In the rows, 128 means zero.
Each row is followed by its class.
[ 85 149 153 167 113  91 126 134  80 157 164 135 126 139 127 168  95 138
 126 125 155 140 125 128 141 138 119 136 125 142 101  89 138 117  98 122
 113 132 150 121 107 123 131 103 133 113]  Fepuf
[129 140  89 144 130 119  95 138  94 154 128 123 123 138 131 123  97 141
 119 127 115 113 177 134 129  84 127 108 167 148 127  98 115 110 105 134
 102 142 110 140 126 116 141 111 124 130]  fos
[145 141 121 107 106 144 127  97 148 152 126 140 131 103 126 100 153 167
  89 153 119 135 126  81 154 154 128 110 159 126  91 185 135 130 140 149
 112 140 135 182 126 142 107 142 102 180]  fos
[ 93 105 145 138 144 107 188 121 103  82 126 126  93 126 137 120 141 139
 158 156 173 139  82 142 152 193 139 145 101  85 126  99 143 124 112 115
 167  85 143 138 136 139 156 100 166 129]  kot
[146 106 144 138 135 146 147 103 157 132 124  84 107 100 142 120  92 122
 149 154  84 142 101 175 152  83 141  84 124 136  86  98 101 132 181 121
 143  99 115 143 114 159 109 144 110 193]  Pif
[123 134 138 138 118 139 116 117 143 129 126 124 115 124 141 117 128 122
 123 151 165 149 109 134 150 106 129 120 126 137  92 113 128 131 122 118
 104 149 106 129 120 145 129 135 115 134]  ven
[ 74  74 169 102 121 155 115  98 159 170 150 133 111 125 125 106 127 110
 214 165 214 174 126  83  72  97 144 163 142 168  67 135 125 107 170  93
  98 174 163 122 123 164  90 192 151 162]  gib
[150 155  97 124 147 124 165 149 144 127 105  81 153 107 130  88 156 137
  75 166  81 132 145 101 144 115 148 118 103 104 163 139 131 156 134 136
 140 139 121 154 143 113 153 175 123 169]  gib
[145  80 115 133 125 137  99  84 141 138 138 114 156 141 121 160 146 178
 151 160  72  91 140 121 146 152 121  90 178 149 102 128 118  83 150 154
 119 115 116 193 104 173 148  78 141 179]  fos
[120 153  95 154 143  84 167 157  94 135 145  89 124 153 168 159 109 133
 136 131 104 149 166 114 124 117 140 149 120 128 137 121 158 124 106 136
 145 124 152 137 130 114 144 166 128 138]  vaz
[106 157 121 169 139 121 158 121 103 138 126 134 106 142 136 132 111 103
 146 157 117 144 135 151 157 141 119 118 125 119 130 131 159 129 121 145
 135 157 139 139 149 114 132 125 113 136]  fos
[111 103 133 129 128 109 145 122 113 137 115  82 137 130 133 122 125 134
 157 136 146 166 117 105 152 117 109 134 162 155 103 126 106 107  96 136
 154 141 130 138 127 140 107 152 144 158]  zopi
[132 117 127 134 136 144 124 149 103 144 131  96 124 131 116 135 127 114
 103 123 129 107 156 104 136 129 109 109 129 129 140  98 105 114 113 126
 129 107 135 119 120 141 115 118 131 147]  fos
[126 143 133 157 118 119 108 113  96 146 124 117 116 124 125  94 111 133
 102 114 123 109 127 148 150 100 128 126 131 149 115 128 125 140  98 151
 109 138 118 119 147  88 130 131 117 113]  zopi
[110 132 153 128  99  77 145 114 112 115 122 107 150  78 135 178 131 135
 179 110 191 104  57  82 160 190  95 144 116 147 128 147 103  88  87 121
 168 151 137 132 133  97 122 126 152  93]  Pif
[121 133 130 150 123 130 105 115 112 145 141 110 128 133 118 128 113 124
 142 134 120 157 152 113 147 115 137 127 140 133 126 126 131 143 154 148
 120 128 141 126 127 139 107 151 110 149]  zopi
[119 105 153 118 126 117 139 127 129 139 122 132 138 118 134 109 141 132
 117 154 142 110 117 147 126 117 126 129 142 145  97 115 118 115 137 119
 106 159 125 143 114 134 120 160 134 138]  gib
[121 134 119 114 122 120 132 145 134 114 127 157 121 141 131 120 125 126
 128 139 133 147 128 128 140 111 122 117 121 137 102 126 119 131 117 121
 106 158 104 147 117 132 115 117 127 134]  Fepuf
[136 140 121 147 121 128 186 128  92 117 121 143 108 124 145  81 129  87
 183 151  95 135 105 158 131 104 127 102  99  97 167 114  79  87 128 126
 152 188 109 121 130 157  90 111 126 145]  kot
[112 134  96 134 125 105 139 177 174  63 106 164 130 152 134  97 119 133
 134 157 178 137  97 178 155 100 110 120  79  99  87 128 145 140 130 160
 113 137 151 199  82 140 116  91 120 191]  res
[110 110 151 116 138 125 193 103 124 103 132  70 133 131 175 147  96  99
 195 142 119  94  87 108 105  82 180 108 100 113 105 105 161 113  92 106
 202  83 127 139 144 154 148 105 163 135]  kot
[133 133 109 119 135 130 111 130 104 118 120 126 128 117 122 123 170 143
 122 130 133  89 202 111 116 161 108 130 121 110 163 156 127 117  94 125
 132 117  91 145 148 124 148 153  88 145]  fos
[ 84  73 137 125 124  97 150 131 125 142 135 126 130 140 117  75 147 120
 101 140 148 106 101 135 101 137 122 142 149  98 174 143 101  84 141 112
 130 145 123 149 116 166 142 172 124 193]  deda
[125 178  95 141 110 137  82 112 103 105  99 143 141  95 137  93  97 142
 152  92 153 104 142 133 150 133 133 102 103 132 120 130 135 141 118 123
 115 147 168 160 119 134 159 101 121 119]  ven
[149 152 110 125 107 116 137 123 117 121 122 119 131 113 153 103 111 138
 134 110  88 105 145 130 133 106 145 107 117 137  95 146 128 131  91 121
 139 113 127 125 146 126 144 137 111 108]  ven
[116 129 154 125 111 123 148 125 134 121 106 164 134 140 127  82 134 133
 102 169 180 158 108 177 142  90 134 122 133 134  98 123 127 126 107 123
  98 149  93 140 113 123 138 138 115 139]  res
[142 113 124 133 101 129 111 114  98 142 128  97 101 100 118  95 109 142
 115 110 131 106 153 166  92 138 133 157  99 145 110 138 121 130 113 119
  80 145 178 117 170 101 104 148 141 112]  gib
[131 144 139 141 105 144 132 117 133 122 110 122 112 122 156  85 145 136
 110 172 141 141 114 151 125 118 132 109 124 117 110 122 132 118 120 112
 110 129 111 132 117 143 141 134 118 143]  ven
[113  98 146 153 136 124 121 124  93 112 138  97 146 130 120 161 110 127
 173 107 148 142 133 103 150 110 119 122 143 157 131 105 131 108 155 142
 161  99 118 131 110 122 112 148 127 132]  zopi
[107 125 134 126 122 120 107 132 115 121 127 147 135 124 127 106 133 131
 119 138 170 142 107 137 148 100 126 122 133 129  92 114 143 146 124 124
 101 154 117 147 102 139 124 107 131 125]  pevu
[137 112 117 114 132 119 164 124 113  88 119 109 150 126 133 133 145 158
 138 173  85 128 138  85 163 131 153 118 124 125 129 120 102 129 169 128
 132 138 110 177 119 134 132 151 130 163]  gib
[103 115 120 117 117 102 124 160 117 124 126 106 126 112 138  90 116 128
 139 176 121 109 169 130 126 132 134  93 133 122 119 137 135 112 141 109
 123 128 118 139 158 141 128 113 113 138]  pevu
[ 92  94 105 119 116 146 121 112 122 125 108 134 132  93 124 138 162 133
 138 150 135 126 130 156 138 114  87  90  98 130 179 106 104 110 106 103
 119 165 126 172 139 118 142  66 151 138]  kot
[135  86 141 150 107 119 154  92  90  86 129  67 150 123 117 153 145 137
 137 110 109 169 159 118 119 126 131 134  90 140 138 104 127 112 158 116
 145 122  73 104 112 177 105 142 120 149]  kot
[114 103 156 132 120 136 132 128 115 119 153 134 111 125 121 127 124 129
 158 126 151 151  97 117 150 111 142 131 153 138 140 116 148 148 125 113
 142 111 132 127 137 128 120  93 118 117]  kot
[138 136 124 125 110 118 130 152 118 134 140 119 121 124 154 100 115 140
  85 147 103  99 164 123 159 137 149 100 104 137 121 127 120 118 110 127
 109 116 123 125 164 123 140 140  98 125]  vaz
[127 159 121 141 119 153 118 160 104 137  97  78 107 139 162 105 123 114
  90 142 113 131 141 133 154 142 144 107 126 108 152 107 140 111  71 121
 137 142 130 128 164 126 136 115 115 135]  navu
[163 116 143 110 110 167 114  95 134 153 145  75  82  94 115 102 157 130
 124 121 110 154 122  91 132 137 128 137 118 150 104 149  92 121 133 109
 125 100 105 100 160 122 126 182 120 133]  ven
[142 177  91 152 160  75 142 116  97 193 144  93 155 135 111 124 131 141
 152 175 174 168 220 123 142 145 144 121 174  77  97 140  91 155  70 132
 120  99 172 116 124 166 116 120 124 110]  res
[ 94 111 143 138 117 123 116 120 115 126 164 140 132 151 132 131 112 125
 127 160 105 138 125 153 155 131 133 125 133 132 128  97 141 128 144 126
 100 151 149 146 115 156 142 136 102 168]  vaz
[111 107 129 102 130 116 104 130 124 125 136 138 122 124 123  87 130 121
 110 140 167 143 123 143 137 100 124 128 140 125  94 126 134 123 127 116
 112 155 101 136 116 122 119 145 123 125]  deda
[112  97  90 120 151 150 122 108 144 140  93 156 173 126 119 124 140 109
  75  74 201 144 163 156 125 121  93  79 162 114 133 133 103 128 109 158
 130 158 154 136 118 156 108 102 170 134]  zopi
[135 134 122 134 142 132 131 122 111 139 150 113 117 123 118 135 105 105
 138  95 120 130 133 116 148 108 151 130 146 101 115 133 115 158 116 131
 145 127 141 112 141 121  90 110  97 107]  navu
[151 142 101  90 117 143 126 130 163 136 132  83 104 138 120 135 131 122
 139 117  55 126 104  99 125 116 142 120 116 123 137 149  93  99 145 140
 121 119 121 154 114 124 112 175 100 194]  navu
[108 130 138 131 119 133 128 102 127 115 118 117 128 152 128 125 116 119
 142 110 115 150 117 127 132  97 135 136 137 137 118 144 151 170 129 137
 129 120 147 143 113 143 118 157 112 168]  zopi
[112 119 154 131 130 112  89 133 103 150 151 124  95 126 124 131 115 127
 158 135 150 127 127 145 160 145 134 130 147 144 119 124 141 121 161 128
 112 114 162 160 113 114 148 123 117 138]  deda
[138 124 123 125 117 117 134 132 138 123 125 136 132 126 139  87 133 137
 112 150 148 132 113 147 131 115 125 122 121 137 110 131 129 123 109 112
  97 150 104 124 124 135 117 147 120 116]  vaz
[126 174 120 107 135 110 156 151 132 113  88 141 157 112 148  77 131 127
 122 129 142 143 175 135 129 114 136  92  87 149 101 160 174 140  96 128
 142 130 130 149 123 101 164 141 124 124]  Fepuf
[123 108 131  94 115 114 149 160 119 111 163  69  98 111 139 119 116 115
  87 151 117 153 123  71 123  92 133 116 112 129 103 102 109  83 142 120
 151 140  77 155 125 119 132 122 132 202]  Fepuf
[ 88  45 127 115 112 157  91  89 112 103 207 107 130 154  99 108 155 121
 134 178 131 172 146  77 131  91 127 101 150 118  74  96  99 116 162 130
 115 136 142 136 115 151  92 113 143 161]  gib
[131 116 134 106 107 139 118 132 140 113 118 148 127 132 126 105 124 126
  90 114 136 137 117 129 134  78 137 143 110 137  85 118 123 143 140 128
 107 151  99 140 114 133 125 136 136 152]  res
[200 139 107 123 141 103 113 114 126 163 130 128  98 191 135 128 147  98
 165  71  89  59 128 114  87 127 158 187 150 125  84 166  89 129 107 144
  98 141 105 112 121 177 129 159 177 100]  res
[130 174  95 156 163  84 169 162 120 139 125 156 103 177 153 127 151  85
 133 138 124 165 221 114 158 164 123 120 126  80  90 155 103 180 118 137
 130 160 120 115 127 208  96 121 106 135]  Fepuf
[106  84 146  93 105 120  49 137 116 147 133  72  97 106 155  52 137  81
 195 169 150 118 159 152 127 138 116 136 151 157  96 108  69  56 143 127
 115 170 161 138 156 150 145 190 145 154]  ven
[144 140 123 116 126 150  90 123  99 162 131  76 150 117 126 136 126  92
 153 101  87 122 139 109 132  80 117  99 105 155 139  99 131 103  81 129
 152 122 134 124 121 131 144 149 151 132]  zopi
[130  95 135 128 145 123 123 102 120 133 162 136 181 150 106 127 135 118
 150 119 144 111 109 102 175 116 147  79 177 135 123  91  76  90 141 163
 136 143 117 133  87 183 124  92 141 139]  kot
[142 138 145 139 124 113 132 155  86 137 123 163 119 128 117  67 121 116
 153 117 120 151 106 152 156  89 131 136 144 152 150 116 126 130  99 133
 131 144 129 120 113 111 140 145 117 119]  zopi
[161 122 139 132 129 132 101 112 110 147 142 112 168 121 126 153 140 125
  94  97 107 112 155 142 157 101 132 133 121 129  93 114 126 134 115 165
 138 145 120 150 114 148 136 124 127 145]  res
[131 118 130 119 127 129 123 142 124 129 136 118 117 132 139 121 111 125
 147 135  96 116  94 125 146 130 127 117 158 123 111 146 156 140 130 122
 150 120 168 143 134 111 106  82 153 107]  deda
[109 137 121 157 114 113 111 138  98 111 126 138 139 129 125 129 115 134
 129 122 114  86 135 130 151 119 113 106  84 138 132 104 110 119 109 112
 116 135  83 141 131 133 132 118 112 111]  Fepuf
[125 130 128 130 107 144  97 131 153 131 127 115 118 100 141  99 136 128
 103 159 158 159 119 121 151 106 128 100 128 138 107 116 126 123 159 127
 110 136 118 140 124 122 142 126 125 138]  ven
[172 105 141 155 111 153 174 116 129 124 101  81 126 128 140 115 141 113
  98 144  74 181  95 170 111  90 140 131 151  96 156 129 120 128 155 118
 141 144  84 108 127 154  55 151 106 133]  navu
[112 137 114 156 134 101 121 131 116 126 144 123 101 143 158 124 141 128
 153 122 131 132 143 128 156 129 134 131 121 105 112 125 110 145  91 150
 163  92 154 134 129 128 163 137 126 143]  Pif
[124 144 136 135 123 127 118 133 123 139 116 144 122 122 145 101 137 123
 114 134 173 151 115 138 151 118 132 122 136 122  99 135 139 137 130 137
 113 160 111 142 121 146 119 130 123 128]  pevu
[117 108 130 149 139 151 185 141 124 133 109 187 117 161 149 116 131 134
 176 163 150 148 118 101  89 122 143 117 151 126 167 104  90  63 148  98
 125 178  94 108  93 177 114 132 159 169]  Pif
[131 116 133 206 167  98 169 145 162 133 115  92 156 157 113 141 132 144
 167 116 167 116 140 150 120 131 122 117 104 159 123 138 193 137 119 130
 132  81 115 111  96 187 119 116 101 146]  kot
[119 125 137 133 130 140 116 133 105 119 117 132 125 135 138  91 147 137
 121 141 156 134 137 132 126 121 127 125 125 130  99 121 136 113 134 133
 111 150  93 126 114 137 118 137 132 133]  pevu
[157 137 136 150 116 151 141 127 129 143 136  65 109 117 136 113 151 141
 132 140  57 161 146 137 127 115 114 123  91 146 120 123 105 105 138 147
 148  90 134 100 118 106 131 170 116 167]  ven
[127  83 158  66 147 141 167  93 102  84 101  95 143 130  90 103 147 119
 153  98 183 170 189  95 101  97 175 142 178 177 195 164  90 169 168 116
 116 108 126 103 138  69 132 175 118 119]  kot
[129 125 137 127 141 127 121 134 120 144 121 136 115 128 141 107 152 124
 132 134 181 155 140 123 154 104 126 126 135 140  73 133 114 138 125 137
 111 157 100 135 115 145 106 129 128 125]  pevu
[125 125 117 120 134  92 125 140 117 148 135 119 155 118 118 144 115 133
  98 106 152 112 156 131 142 130 121 111 128 138 118 146 146 119  99 132
 123 143 135 134 127 112 126 112 120 113]  deda
[151 122 120 155 122 137 110 111 110 144 139  79 126 131 132  93 129  93
 143 124  93 138 136 118 119 113 130 128 129 123 150 132  60  85 160 166
 142 199 109 124 145 142 112 125 151 162]  Fepuf
[133 121  74 132 152  97 154 106 113 117 122  81 135  96 124  92 138 141
 134  88  79  96 159 108 115  89 136 105  95 142 124 143 107 111 146 137
 169 134 105 180 122 108 205 143 142 187]  gib
[143 127 141 132 114 150 119 139 136 133 108 123 119 139 130  94 130 124
 101 131 155 152 126 128 149  92 139 122 125 142  98 124 117 138 141 128
 110 127 105 137 121 142 122 143 127 147]  res
[126 142 105 146 128 121 124 134 100 125 116 130 147 115 139 104 113 145
 136 135 129 133 191 116 127 105 137 105 114 127 118 121 103 131 117 119
 131 144 106 125 139 128 119  98 133 107]  Fepuf
[129 113 131 104 127  97 104 141 133 123 119 116 125 134 127  68 154 121
  99 144 146 127 134 134 137 111 130 126 138 126  97 138 127 139 132 116
 111 124  97 124 106 131 135 147 129 117]  deda
[116  80 143 122 174 122 137 143 155 110 101  95 150 122 146 135 181 121
  95 161 169 107 157 105 170 110 108  97 130 116  96  96  85 138 140 153
 166 110  75 144  99 143 142  90 154 161]  zopi
[194 135  97 136 168 146 123 118  89 184 139 116 122  91 131  97  98 138
 160  28 122 117 167 137  73  92 164 142 148 160 154 156 167 122 157 135
 137 110 204 169 104 131 166 162 141 160]  vaz
[136 119 145 125 121 136 133 139 127 126 137 114 120 137 142 121 133 122
 105 153 148 118 110 120 123 104 137 126 141 127 103 113 128 128 125 121
 108 145 121 130 123 129  99 137 132 129]  gib
[137 114 123 129 103 112 117 123 109 107 130 141 140 120 141 108 104 152
 149  96 131 127 155 145 142 122 156 138 115 151  87 131 119 128 101 150
 131 147 156 129 155 118 141 117 138 107]  gib
[110 121 146 116 127 126 120 125 120 106 121 129 113 124 147 101 142 111
 104 156 165 124 115 118 158  88 127 112 124 125  89 120 133 142 131 141
 121 140 101 157 116 109 120 126 125 143]  zopi
[156 119  82 160 126 117 159 132 155 114  87  85 143 157 155 108 118 101
 118 123 123 168 146 161  84  69 151 103 136 119 154 122 107 131 171 141
 118 127 141 116  99 163 131 127 170 137]  ven
[110 140  80 109 115  87 120 138 113 112 136 133 139 138 138 108 117 147
 115 138 110 121 178 120 126 134 133 108 119 110  92 129  95 119  98 141
 120 119 137 136 139 113 132 115 155 107]  Fepuf
[126 157 133 152 108 141  99 147 125 115 126   4 119 141 131 192 127  48
  99 115 117 131 117 128 164 106 107 136  51  81 178  96 100 182 131 137
 152  61 155 123 147 127 105 174 118 138]  res
[101 144  96 189 126 103 114  96  86 143 113  87 132 128 130 149 109 130
  98 106 123 121 179 140 165 106 102  90 123 133 121 113  95 147 103 146
 124 143 112 127 142 121 126  88 119 126]  zopi
[112 114 133 119 123 141 115 134 136 129 114 131 114 129 132 110 136 128
 112 144 142 128 103 147 137 111 125 136 129 128 106 115 126 114 103 121
 103 167 106 131 130 106 105 126 119 122]  navu
[100 132 101 130 160  75 165 151 192 116  96 121 168 144 140 152 145 113
 141 147 156 108 177  96 151 136 112 129 117 115 114 165 102 194  63 132
 138 197 132 123 131 176 125  69 111 175]  Pif
[119 135  99 131 104 134 113  98 137  89  81 114 138 131 137  88 124 134
 122  98 121 126 144 111 140 112 135 107 111 129 119 171 127 168 144 140
 131 104 117 142 149 131 115 166 121 125]  zopi
[169 142 169 125 124 176 153 146 102 143 114 153 124 132 183 148 109 126
 226 176  77 145 165 179 120  90 162 107 113 146 126  81 104  84 136 131
 140 159 156 132 107 147 110 117 135 149]  gib
[104 140 152 154 167 126 136 159 113  64 105  29 123 125 199 157 124 129
 167 171 219 109 171  89 125 147 149 142  94 108 114 110 179 125 109 155
 198 103 156 148 134  85 153  94 146 169]  Pif
[110  99 159  81 143 111 106  68 108 104 157 101 143 120 129  94 167  95
 187 149 187 117  95 122 147 123 136 146 124 124  47 155 169 160  38 127
 141 128 186 171 123 129 144 161 137 123]  Pif
[113 124 138 104 130 125 126 136 146 113 131 156 127 135 124 110 130 130
 114 164 165 129 126 137 113  95 132 123 117 134  96 119 118 131 143 126
  82 145 100 140 100 106 112 128 132 129]  Fepuf
